Below are the code and all the weights of a small trained network. Each question names an input and a class and asks about switching units off, where a switched-off unit gives its printed mean instead of its output.

import numpy as np


def w(rows, s, z=0):
    codes = np.array(rows[::2]) - 128.0
    scale = np.full(codes.shape[1], s)
    scale[-1] = z or s
    return codes * scale


def f(y):
    return y / 2 * (1 + np.tanh(0.7978845608 * (y + 0.044715 * y**3)))


def log_softmax(a):
    a = a - a.max(-1, keepdims=True)
    return a - np.log(np.exp(a).sum(-1, keepdims=True))


def net(x, mask):
    res = np.array(x, float).reshape(1, 3) / 4 @ E
    y = f(res @ A[0][:, :-1].T + A[0][:, -1])
    res = res + np.where(mask, y, B[0][:, -1]) @ B[0][:, :-1]
    return log_softmax(res[-1] @ U[:, :-1].T + U[:, -1])


A, B = {}, {}
E = w([
[117,179,103,161,119,150,102,109,138,108,140],'x0',
[92,104,136,132,159,212,172,160,10,193,109],'x1',
[98,51,86,226,84,72,144,82,136,135,58],'x2',
],0.011)
A[0] = w([
[196,170,191,172,119,114,76,219,115,142,120,7],'neuron 0',
[128,100,171,103,107,89,115,166,157,1,109,30],'neuron 1',
[88,91,138,212,73,124,138,106,202,88,101,245],'neuron 2',
[182,144,150,93,152,154,142,105,114,83,163,8],'neuron 3',
[186,95,163,122,124,43,147,205,158,116,98,217],'neuron 4',
[185,116,147,59,211,163,151,188,172,171,191,248],'neuron 5',
[208,169,76,101,144,30,35,69,186,96,132,216],'neuron 6',
[139,89,182,117,132,170,87,92,150,157,125,229],'neuron 7',
[37,130,152,169,159,186,172,169,50,250,94,229],'neuron 8',
[192,239,161,89,187,141,124,172,131,131,177,225],'neuron 9',
[91,144,85,253,116,133,220,42,152,163,39,214],'neuron 10',
[164,184,99,99,112,160,130,186,139,139,201,147],'neuron 11',
],0.0067,0.0018)
B[0] = w([
[162,65,123,95,53,196,120,142,49,116,163,135],'neuron 0',
[56,213,192,83,135,166,187,136,225,63,172,165],'neuron 1',
[138,143,42,24,29,89,242,191,57,178,154,218],'neuron 2',
[151,91,84,160,111,62,154,163,108,26,130,156],'neuron 3',
[83,182,59,83,81,115,210,106,127,211,76,170],'neuron 4',
[154,189,90,130,161,132,200,197,125,152,50,230],'neuron 5',
[34,161,103,25,64,138,151,207,188,188,105,250],'neuron 6',
[73,84,104,188,144,52,173,142,116,224,29,142],'neuron 7',
[109,218,221,56,81,170,188,166,172,117,127,254],'neuron 8',
[168,131,39,157,131,115,193,201,49,147,116,246],'neuron 9',
[255,128,73,55,90,92,92,202,136,165,143,242],'neuron 10',
[138,83,107,128,126,143,135,222,57,166,151,193],'neuron 11',
],0.005,0.0089)
U = w([
[211,99,93,133,109,93,143,240,100,164,141,223],'0',
[93,188,146,74,126,90,111,172,97,181,73,249],'1',
[63,157,240,56,61,188,186,149,189,147,169,222],'2',
[84,104,160,183,135,137,92,134,150,143,159,42],'3',
[86,63,228,139,120,104,72,73,128,52,184,7],'4',
[173,109,216,114,163,122,47,89,129,144,176,7],'5',
[59,97,176,229,255,103,106,45,169,116,173,7],'6',
],0.0052,0.0018)

Each question gives the input, the list of numbers given to net, and the class t.
The units are the neurons (one row each of A and B). Each row of codes is followed by its name. A weight is (code - 128) times the scale printed after its matrix; where a second scale follows, it is the last column's (A, B and U).
mask holds one flag per neuron, in row order. A switched-off neuron (its flag False) gives its mean, the last column of its row in B, instead of its output. The means were averaged over made-up inputs and are rounded, as every weight is.
A unit's drop is (log p(t) with every unit on - log p(t) with that unit switched off) / (log p(t) with every unit on - log p(t) with every unit switched off).
The circuit of an input: a set's keep is (log p(t) with only the set's units on - log p(t) with every unit switched off) / (log p(t) with every unit on - log p(t) with every unit switched off). Starting from all 12 units, units are removed one at a time, each time the one whose removal leaves the highest keep (on an exact tie, the one counted first), for as long as the keep stays at least 0.8.
units of the circuit, in order: the units of the circuit, biggest drop first
most important unit: the unit with the biggest drop
k most important neurons: the k neurons with the biggest drops, biggest first
drop when u is switched off: that unit's drop, to one decimal
input [-2,-5,4], class 2: most important unit : neuron 9
input [5,-7,-8], class 0: 3 most important neurons : [neuron 9; neuron 11; neuron 8]
input [-7,1,-7], class 0: units of the circuit, in order : [neuron 9; neuron 6]
input [-6,-7,-1], class 2: units of the circuit, in order : [neuron 1; neuron 6]
input [0,-6,-8], class 0: 4 most important neurons : [neuron 9; neuron 11; neuron 8; neuron 3]
input [-7,8,-3], class 2: 2 most important neurons : [neuron 8; neuron 10]
input [6,2,-8], class 0: units of the circuit, in order : [neuron 9; neuron 11]
input [3,-6,2], class 2: units of the circuit, in order : [neuron 6; neuron 9]
input [-1,-6,5], class 2: 3 most important neurons : [neuron 1; neuron 6; neuron 9]
input [-4,5,0], class 2: 2 most important neurons : [neuron 8; neuron 9]
input [-1,-1,-7], class 0: units of the circuit, in order : [neuron 9; neuron 8]
input [7,-6,-8], class 0: 2 most important neurons : [neuron 9; neuron 11]
input [-5,-5,-8], class 0: drop when neuron 11 is switched off : 0.2
input [5,8,1], class 2: drop when neuron 7 is switched off : 0.0
input [6,-4,-7], class 0: drop when neuron 9 is switched off : 0.6
input [1,-4,-8], class 0: units of the circuit, in order : [neuron 9]
